[[145 140 155 117 150 153]
 [150 108 112 119 136 121]
 [132 126 110 151 113 141]
 [129 129 150 112 110 107]]
->
[[129 129 150 112 110 107]
 [132 126 110 151 113 141]
 [145 140 155 117 150 153]
 [150 108 112 119 136 121]]

[[102 125 148]
 [113 145 118]
 [128 125 136]
 [118 138 113]
 [110 154 136]
 [135 125 125]
 [148 142 150]
 [109 141 138]
 [104 127 137]
 [122 153 137]]
->
[[102 125 148]
 [104 127 137]
 [109 141 138]
 [110 154 136]
 [113 145 118]
 [118 138 113]
 [122 153 137]
 [128 125 136]
 [135 125 125]
 [148 142 150]]

[[127 128 116 116 144 115 144]
 [143 116 128 150 102 127 105]
 [135 119 118 122 139 120 138]
 [108 146 142 119 131 145 129]
 [139 118 130 147 104 132 105]
 [122 135 144 141 114 142 110]
 [136 115 117 124 137 117 137]]
->
[[108 146 142 119 131 145 129]
 [122 135 144 141 114 142 110]
 [127 128 116 116 144 115 144]
 [135 119 118 122 139 120 138]
 [136 115 117 124 137 117 137]
 [139 118 130 147 104 132 105]
 [143 116 128 150 102 127 105]]

[[125 126 125]
 [123 124 133]
 [127 115 112]
 [115 146 102]]
->
[[115 146 102]
 [123 124 133]
 [125 126 125]
 [127 115 112]]

[[122 138 139]
 [114 114 137]
 [124 123 130]
 [105 121 151]
 [120 130 139]
 [126 115 123]]
->
[[105 121 151]
 [114 114 137]
 [120 130 139]
 [122 138 139]
 [124 123 130]
 [126 115 123]]

[[115 113]
 [130 136]
 [124 103]
 [121 148]
 [125 134]
 [131 117]]
->
[[115 113]
 [121 148]
 [124 103]
 [125 134]
 [130 136]
 [131 117]]

[[128 117 145 110 121 137]
 [137 147 128 112 149 134]
 [ 99 146 132 146 124 126]
 [139 115 122 116 107 118]]
->
[[ 99 146 132 146 124 126]
 [128 117 145 110 121 137]
 [137 147 128 112 149 134]
 [139 115 122 116 107 118]]
---
[[111 143 131 148]
 [118 107 127 117]
 [118 112 112 119]
 [116 107 114 123]
 [115 143 102 146]
 [116 112 115 120]]
->
[[111 143 131 148]
 [118 107 127 117]
 [116 112 115 120]
 [116 107 114 123]
 [118 112 112 119]
 [115 143 102 146]]

[[104 142 137 119 152 130 136 105]
 [126 117 153 141 136 127 156 134]]
->
[[126 117 153 141 136 127 156 134]
 [104 142 137 119 152 130 136 105]]

[[141 140 142 148 137 142 137 136 139 144 144 135 145]
 [141 151 143 142 142 146 137 147 143 152 142 136 140]]
->
[[141 151 143 142 142 146 137 147 143 152 142 136 140]
 [141 140 142 148 137 142 137 136 139 144 144 135 145]]

[[129 139 138 135 151 114 132 133 127 141 120 108]
 [133 129 119 116 109 148 125 130 124 120 124 142]
 [126 132 137 138 147 106 132 134 128 138 125 110]
 [125 139 134 133 151 110 122 130 127 141 124 106]
 [135 120 121 121 107 140 131 135 127 115 124 143]]
->
[[129 139 138 135 151 114 132 133 127 141 120 108]
 [126 132 137 138 147 106 132 134 128 138 125 110]
 [125 139 134 133 151 110 122 130 127 141 124 106]
 [135 120 121 121 107 140 131 135 127 115 124 143]
 [133 129 119 116 109 148 125 130 124 120 124 142]]

[[125 123 121 118 124 126 116 131 122 125 126 158 137]
 [134 132 135 128 129 147 151 120 128 122 126 119 121]]
->
[[134 132 135 128 129 147 151 120 128 122 126 119 121]
 [125 123 121 118 124 126 116 131 122 125 126 158 137]]

[[117 126 135 127 147 130 136 130 117 115 116 120]
 [111 129 147 119 127 121 119 120 142 112 142 143]
 [144 140 104 137 117 137 126 135 115 145 114 115]
 [133 128 114 135 142 138 140 136 109 129 109 110]
 [128 139 121 135 140 147 133 146 104 125 104 109]
 [137 127 126 125 110 122 118 122 148 138 148 142]
 [123 104 140 109 117  98 122  98 152 125 152 149]
 [109 130 149 124 144 131 131 132 133 108 134 136]]
->
[[109 130 149 124 144 131 131 132 133 108 134 136]
 [111 129 147 119 127 121 119 120 142 112 142 143]
 [123 104 140 109 117  98 122  98 152 125 152 149]
 [117 126 135 127 147 130 136 130 117 115 116 120]
 [137 127 126 125 110 122 118 122 148 138 148 142]
 [128 139 121 135 140 147 133 146 104 125 104 109]
 [133 128 114 135 142 138 140 136 109 129 109 110]
 [144 140 104 137 117 137 126 135 115 145 114 115]]
